Here is a tiny trained network, its code and every weight. The questions are about switching its units off for an input and a target symbol, where a switched-off unit gives its printed mean instead of its output.

import numpy as np


def w(rows, s, z=0):
    codes = np.array(rows[::2]) - 128.0
    scale = np.full(codes.shape[1], s)
    scale[-1] = z or s
    return codes * scale


def norm(h):
    return h / np.sqrt((h * h).mean(-1, keepdims=True) + 1e-5)


def f(y):
    return y / 2 * (1 + np.tanh(0.7978845608 * (y + 0.044715 * y**3)))


def softmax(a):
    e = np.exp(a - a.max(-1, keepdims=True))
    return e / e.sum(-1, keepdims=True)


def log_softmax(a):
    a = a - a.max(-1, keepdims=True)
    return a - np.log(np.exp(a).sum(-1, keepdims=True))


def net(x, mask):
    ids = ['αβγδεηθμξπστω'.index(c) for c in x.split()]
    T = len(ids)
    res = E[ids] + P[:T]
    u = 0
    for l in range(3):
        r = norm(res)
        for j in range(3):
            rows = slice(2 * j, 2 * j + 2)
            q, k, v = (r @ M[l][rows].T for M in (Q, K, V))
            z = softmax(np.where(np.tri(T) > 0, q @ k.T / 2**0.5, -1e9)) @ v
            o = O[l][rows]
            res = res + np.where(mask[u + j], z, o[:, -1]) @ o[:, :-1]
        u += 3
        y = f(norm(res) @ A[l][:, :-1].T + A[l][:, -1])
        res = res + np.where(mask[u : u + 4], y, B[l][:, -1]) @ B[l][:, :-1]
        u += 4
    return log_softmax(norm(res)[-1] @ U[:, :-1].T + U[:, -1])


Q, K, V, O, A, B = {}, {}, {}, {}, {}, {}
E = w([
[60,107,73,99,134],'α',
[157,57,111,140,147],'β',
[76,105,68,110,119],'γ',
[47,109,7,108,136],'δ',
[198,166,65,168,82],'ε',
[137,156,97,214,92],'η',
[101,145,97,127,154],'θ',
[124,136,126,144,136],'μ',
[114,140,107,171,143],'ξ',
[196,127,163,134,71],'π',
[180,124,87,121,87],'σ',
[110,133,126,155,145],'τ',
[65,166,138,141,192],'ω',
],0.0013)
P = w([
[195,172,127,118,178],'0',
[2,62,87,12,29],'1',
[116,127,95,96,53],'2',
[134,149,140,130,86],'3',
[171,151,170,148,88],'4',
[175,168,187,138,106],'5',
[140,158,152,142,107],'6',
[143,136,148,131,105],'7',
[146,148,159,137,107],'8',
],0.00066)
Q[0] = w([
[220,112,87,196,72],'L0H0',
[252,116,65,167,66],'L0H0',
[87,93,50,181,103],'L0H1',
[97,109,32,164,92],'L0H1',
[121,126,98,84,125],'L0H2',
[112,173,75,70,110],'L0H2',
],0.0037)
K[0] = w([
[215,79,154,245,182],'L0H0',
[222,50,176,251,194],'L0H0',
[213,148,214,177,217],'L0H1',
[214,178,214,173,185],'L0H1',
[175,142,157,174,146],'L0H2',
[186,162,147,215,185],'L0H2',
],0.0029)
V[0] = w([
[93,241,138,25,102],'L0H0',
[102,55,159,4,112],'L0H0',
[212,162,141,107,207],'L0H1',
[130,103,143,91,127],'L0H1',
[49,127,123,51,106],'L0H2',
[118,25,109,52,54],'L0H2',
],0.0015)
O[0] = w([
[184,156,126,125,69,213],'L0H0',
[228,114,128,150,139,5],'L0H0',
[135,174,254,133,129,77],'L0H1',
[160,107,111,122,115,47],'L0H1',
[132,151,86,57,163,197],'L0H2',
[154,184,141,152,187,238],'L0H2',
],0.0018,0.00025)
A[0] = w([
[108,230,233,114,251,254],'L0N0',
[72,51,103,43,171,76],'L0N1',
[192,141,61,53,79,135],'L0N2',
[79,54,121,3,172,75],'L0N3',
],0.0013,0.00094)
B[0] = w([
[85,38,24,78,29,230],'L0N0',
[186,179,155,176,105,81],'L0N1',
[5,37,142,187,178,254],'L0N2',
[202,179,149,216,90,67],'L0N3',
],0.0013,0.00039)
Q[1] = w([
[22,195,40,178,86],'L1H0',
[244,20,175,105,169],'L1H0',
[196,152,204,103,98],'L1H1',
[192,155,240,110,252],'L1H1',
[19,144,53,189,99],'L1H2',
[243,75,169,129,142],'L1H2',
],0.0027)
K[1] = w([
[215,46,224,137,122],'L1H0',
[48,240,31,108,111],'L1H0',
[101,101,90,18,122],'L1H1',
[21,182,48,42,12],'L1H1',
[119,211,211,219,2],'L1H2',
[129,109,114,22,227],'L1H2',
],0.0028)
V[1] = w([
[163,164,174,90,66],'L1H0',
[207,129,119,134,196],'L1H0',
[106,5,99,110,138],'L1H1',
[141,25,221,101,95],'L1H1',
[81,108,156,93,139],'L1H2',
[114,142,88,25,149],'L1H2',
],0.002)
O[1] = w([
[187,192,171,83,74,120],'L1H0',
[129,11,129,95,127,1],'L1H0',
[150,138,92,197,205,222],'L1H1',
[110,161,250,171,235,20],'L1H1',
[109,173,157,109,178,112],'L1H2',
[197,90,86,89,230,238],'L1H2',
],0.0018,0.00079)
A[1] = w([
[83,152,98,64,81,130],'L1N0',
[219,213,140,185,108,179],'L1N1',
[3,174,52,108,184,245],'L1N2',
[131,70,104,152,115,167],'L1N3',
],0.0016,0.0012)
B[1] = w([
[197,180,88,185,125,158],'L1N0',
[155,57,162,144,140,158],'L1N1',
[254,63,177,167,128,250],'L1N2',
[141,113,155,124,167,155],'L1N3',
],0.0017,0.0016)
Q[2] = w([
[109,156,100,206,108],'L2H0',
[106,147,86,192,151],'L2H0',
[187,116,99,220,66],'L2H1',
[173,99,91,234,74],'L2H1',
[70,69,98,253,135],'L2H2',
[130,213,184,22,137],'L2H2',
],0.0037)
K[2] = w([
[154,165,211,85,202],'L2H0',
[149,191,180,69,161],'L2H0',
[207,128,139,42,254],'L2H1',
[209,133,144,36,220],'L2H1',
[202,193,235,43,79],'L2H2',
[89,42,39,151,183],'L2H2',
],0.0033)
V[2] = w([
[130,179,121,151,80],'L2H0',
[162,213,225,77,179],'L2H0',
[90,205,165,81,78],'L2H1',
[242,229,47,65,233],'L2H1',
[2,183,93,252,131],'L2H2',
[40,170,27,103,212],'L2H2',
],0.0016)
O[2] = w([
[121,173,137,133,90,148],'L2H0',
[133,183,169,65,175,52],'L2H0',
[167,184,105,99,129,54],'L2H1',
[3,168,152,86,130,254],'L2H1',
[93,210,117,225,151,48],'L2H2',
[55,145,83,125,190,82],'L2H2',
],0.0023,0.0013)
A[2] = w([
[165,253,235,153,187,67],'L2N0',
[161,158,83,126,152,186],'L2N1',
[178,99,152,106,134,156],'L2N2',
[59,83,182,149,152,252],'L2N3',
],0.0023,0.0017)
B[2] = w([
[207,87,17,122,228,73],'L2N0',
[184,67,172,60,206,179],'L2N1',
[79,82,168,137,200,171],'L2N2',
[102,194,252,165,123,254],'L2N3',
],0.0016,0.00095)
U = w([
[72,70,24,95,164,69],'α',
[118,19,248,236,255,214],'β',
[94,68,43,94,163,38],'γ',
[73,91,16,137,132,163],'δ',
[176,167,66,179,30,115],'ε',
[138,205,94,252,44,125],'η',
[42,194,173,51,152,164],'θ',
[213,206,181,87,188,66],'μ',
[151,206,107,179,177,7],'ξ',
[216,115,225,79,65,244],'π',
[227,62,161,28,36,144],'σ',
[179,214,151,142,207,62],'τ',
[17,207,189,31,158,158],'ω',
],0.005,0.002)

Each question gives the input, a string of symbols that net reads in full, and the target symbol t.
The units are the heads (2 rows each of Q, K, V and O) and the neurons (one row each of A and B). Each row of codes is followed by its name. A weight is (code - 128) times the scale printed after its matrix; where a second scale follows, it is the last column's (O, A, B and U).
mask holds one flag per unit, layer by layer, with each layer's heads first. A switched-off unit (its flag False) gives its mean, the last column of its rows in O or B, instead of its output. The means were averaged over made-up inputs and are rounded, as every weight is.
A unit's drop is (log p(t) with every unit on - log p(t) with that unit switched off) / (log p(t) with every unit on - log p(t) with every unit switched off).
The circuit of an input: a set's keep is (log p(t) with only the set's units on - log p(t) with every unit switched off) / (log p(t) with every unit on - log p(t) with every unit switched off). Starting from the 12 units with the biggest drops (on a tie, the unit counted first), units are removed one at a time, each time the one whose removal leaves the highest keep (on an exact tie, the one counted first), for as long as the keep stays at least 0.8.
units of the circuit, in order: the units of the circuit, biggest drop first
top k neurons: the k neurons with the biggest drops, biggest first
top k neurons in layer l: the k neurons of layer l with the biggest drops, biggest first
which heads matter: for each layer, one digit per head in row order, 1 if its drop is at least 0.15 and else 0, layers parted by /
drop when u is switched off: that unit's drop, to one decimal
input β σ τ, target β: units of the circuit, in order : (L1H1)
input β σ ω π, target β: top 2 neurons : (L0N0, L2N2)
input η σ θ σ, target η: units of the circuit, in order : (L2H2, L0H0, L1H0)
input ε β β μ ω α σ γ, target β: units of the circuit, in order : (L0N0, L1N2, L2H1)
input η ω η ε η σ, target η: units of the circuit, in order : (L2H2, L0H0)
input σ ω σ α ξ, target σ: units of the circuit, in order : (L0H1, L2H2, L1H1, L1H0)
input ξ α θ ω β α α, target β: units of the circuit, in order : (L1N2, L1H1, L0H2)
input σ α θ μ, target σ: units of the circuit, in order : (L0H1, L2H2, L1H0)
input β ω ξ σ, target β: which heads matter : 000 / 010 / 000
input β γ σ β ω α α, target β: units of the circuit, in order : (L1H1, L1N2)
input ω ξ σ μ, target ω: which heads matter : 011 / 101 / 010
input β α μ, target β: which heads matter : 000 / 010 / 000
input σ δ θ, target σ: which heads matter : 011 / 000 / 000
input σ ω τ α, target σ: which heads matter : 011 / 000 / 001
input ω τ ξ, target ω: top 3 neurons : (L0N0, L1N2, L0N2)
input β σ ω, target β: units of the circuit, in order : (L1N2)
input η γ α, target η: which heads matter : 001 / 000 / 001
input η α σ γ σ α, target η: which heads matter : 000 / 000 / 001
input ω δ μ σ α, target ω: top 2 neurons : (L0N0, L1N2)
input τ δ β ω σ, target β: top neuron in layer 2 : (L2N0)
input β ω ε γ, target β: drop when L1H1 is switched off : 0.3
input β σ θ, target β: drop when L1H1 is switched off : 0.3
